Below are the code and all the weights of a small trained network. Each question names an input and a target symbol and asks about switching units off, where a switched-off unit gives its printed mean instead of its output.

import numpy as np


def w(rows, s, z=0):
    codes = np.array(rows[::2]) - 128.0
    scale = np.full(codes.shape[1], s)
    scale[-1] = z or s
    return codes * scale


def norm(h):
    return h / np.sqrt((h * h).mean(-1, keepdims=True) + 1e-5)


def f(y):
    return np.maximum(y, 0)


def softmax(a):
    e = np.exp(a - a.max(-1, keepdims=True))
    return e / e.sum(-1, keepdims=True)


def log_softmax(a):
    a = a - a.max(-1, keepdims=True)
    return a - np.log(np.exp(a).sum(-1, keepdims=True))


def net(x, mask):
    ids = ['ΠΣγεζηω'.index(c) for c in x.split()]
    T = len(ids)
    res = E[ids] + P[:T]
    r = norm(res)
    for j in range(2):
        rows = slice(4 * j, 4 * j + 4)
        q, k, v = (r @ M[0][rows].T for M in (Q, K, V))
        z = softmax(np.where(np.tri(T) > 0, q @ k.T / 4**0.5, -1e9)) @ v
        o = O[0][rows]
        res = res + np.where(mask[j], z, o[:, -1]) @ o[:, :-1]
    y = f(norm(res) @ A[0][:, :-1].T + A[0][:, -1])
    res = res + np.where(mask[2:14], y, B[0][:, -1]) @ B[0][:, :-1]
    return log_softmax(norm(res)[-1] @ U[:, :-1].T + U[:, -1])


Q, K, V, O, A, B = {}, {}, {}, {}, {}, {}
E = w([
[136,144,170],'Π',
[133,165,170],'Σ',
[162,91,164],'γ',
[86,155,199],'ε',
[169,152,95],'ζ',
[80,247,135],'η',
[220,136,168],'ω',
],0.013)
P = w([
[5,32,126],'0',
[83,43,92],'1',
[124,65,108],'2',
[114,89,147],'3',
[114,145,186],'4',
[103,127,215],'5',
[96,134,212],'6',
[81,113,193],'7',
[98,132,202],'8',
[103,136,223],'9',
[86,128,199],'10',
[97,130,213],'11',
[93,127,211],'12',
[76,131,214],'13',
],0.0021)
Q[0] = w([
[187,211,177],'h0',
[122,127,117],'h0',
[113,228,70],'h0',
[212,178,221],'h0',
[217,130,177],'h1',
[3,133,77],'h1',
[224,178,172],'h1',
[186,144,119],'h1',
],0.014)
K[0] = w([
[149,226,88],'h0',
[160,178,101],'h0',
[60,210,70],'h0',
[216,238,93],'h0',
[222,158,103],'h1',
[10,106,143],'h1',
[197,216,117],'h1',
[143,140,159],'h1',
],0.013)
V[0] = w([
[148,155,220],'h0',
[102,139,114],'h0',
[70,165,125],'h0',
[66,182,159],'h0',
[133,146,164],'h1',
[119,33,168],'h1',
[125,92,144],'h1',
[149,140,255],'h1',
],0.007)
O[0] = w([
[54,166,151,135],'h0',
[158,141,156,111],'h0',
[169,180,214,87],'h0',
[143,193,223,81],'h0',
[162,111,117,131],'h1',
[174,148,254,2],'h1',
[149,137,174,80],'h1',
[247,92,125,95],'h1',
],0.0059,0.0041)
A[0] = w([
[25,181,147,228],'n0',
[227,139,95,202],'n1',
[174,68,125,123],'n2',
[100,59,110,109],'n3',
[91,137,142,3],'n4',
[171,72,131,205],'n5',
[130,255,101,185],'n6',
[167,103,150,118],'n7',
[249,213,42,195],'n8',
[196,86,89,195],'n9',
[82,160,25,33],'n10',
[207,145,159,200],'n11',
],0.0094,0.0015)
B[0] = w([
[176,216,148,202],'n0',
[161,95,169,177],'n1',
[96,146,117,151],'n2',
[144,129,189,177],'n3',
[139,104,134,137],'n4',
[113,178,131,155],'n5',
[160,95,56,207],'n6',
[127,105,122,142],'n7',
[62,216,136,234],'n8',
[84,153,171,181],'n9',
[103,3,91,254],'n10',
[134,83,74,159],'n11',
],0.019,0.0069)
U = w([
[213,93,177,56],'Π',
[246,108,79,6],'Σ',
[102,93,247,2],'γ',
[187,167,192,117],'ε',
[74,111,83,205],'ζ',
[147,214,69,135],'η',
[41,228,153,66],'ω',
],0.013,0.0064)

Each question gives the input, a string of symbols that net reads in full, and the target symbol t.
The units are the heads (4 rows each of Q, K, V and O) and the neurons (one row each of A and B). Each row of codes is followed by its name. A weight is (code - 128) times the scale printed after its matrix; where a second scale follows, it is the last column's (O, A, B and U).
mask holds one flag per unit, heads first, then neurons. A switched-off unit (its flag False) gives its mean, the last column of its rows in O or B, instead of its output. The means were averaged over made-up inputs and are rounded, as every weight is.
A unit's drop is (log p(t) with every unit on - log p(t) with that unit switched off) / (log p(t) with every unit on - log p(t) with every unit switched off).
The circuit of an input: a set's keep is (log p(t) with only the set's units on - log p(t) with every unit switched off) / (log p(t) with every unit on - log p(t) with every unit switched off). Starting from the 12 units with the biggest drops (on a tie, the unit counted first), units are removed one at a time, each time the one whose removal leaves the highest keep (on an exact tie, the one counted first), for as long as the keep stays at least 0.8.
units of the circuit, in order: the units of the circuit, biggest drop first
most important unit: the unit with the biggest drop
k most important neurons: the k neurons with the biggest drops, biggest first
which heads matter: for each layer, one digit per head in row order, 1 if its drop is at least 0.15 and else 0, layers parted by /
drop of u: that unit's drop, to one decimal
input Σ Π γ ζ Π ε Π ε, target Π: which heads matter	01
input ζ ζ γ ζ ζ Π γ Π η γ, target γ: units of the circuit, in order	[n8; n6; h1; n10]
input ζ ζ γ ζ γ ζ ζ ε ζ ζ γ Σ Σ Σ, target Σ: which heads matter	00
input ω Π ζ, target ω: which heads matter	01
input Π ζ Σ Π γ, target ε: most important unit	n0
input ζ γ γ ζ ζ ζ ε, target ε: which heads matter	00
input ζ Π ζ γ γ γ γ γ η γ Σ η, target η: which heads matter	00
input ω Π γ Σ η η η η ζ, target η: which heads matter	10
input ε γ ζ ζ Π η γ Σ Π, target Π: 2 most important neurons	[n8; n0]
input ζ γ Π ε, target Π: which heads matter	11
input ω γ ε γ γ ε, target ε: 2 most important neurons	[n10; n8]
input ζ ω γ γ, target ω: 4 most important neurons	[n10; n5; n2; n1]
input ε γ Π ζ ε η γ Σ, target η: 3 most important neurons	[n0; n1; n3]
input ζ ζ ω, target ω: drop of n10	0.1
input Σ ε η ζ Σ, target η: drop of n0	0.8
input Π ζ γ ω ζ ω ω γ ζ, target ω: drop of n11	0.1
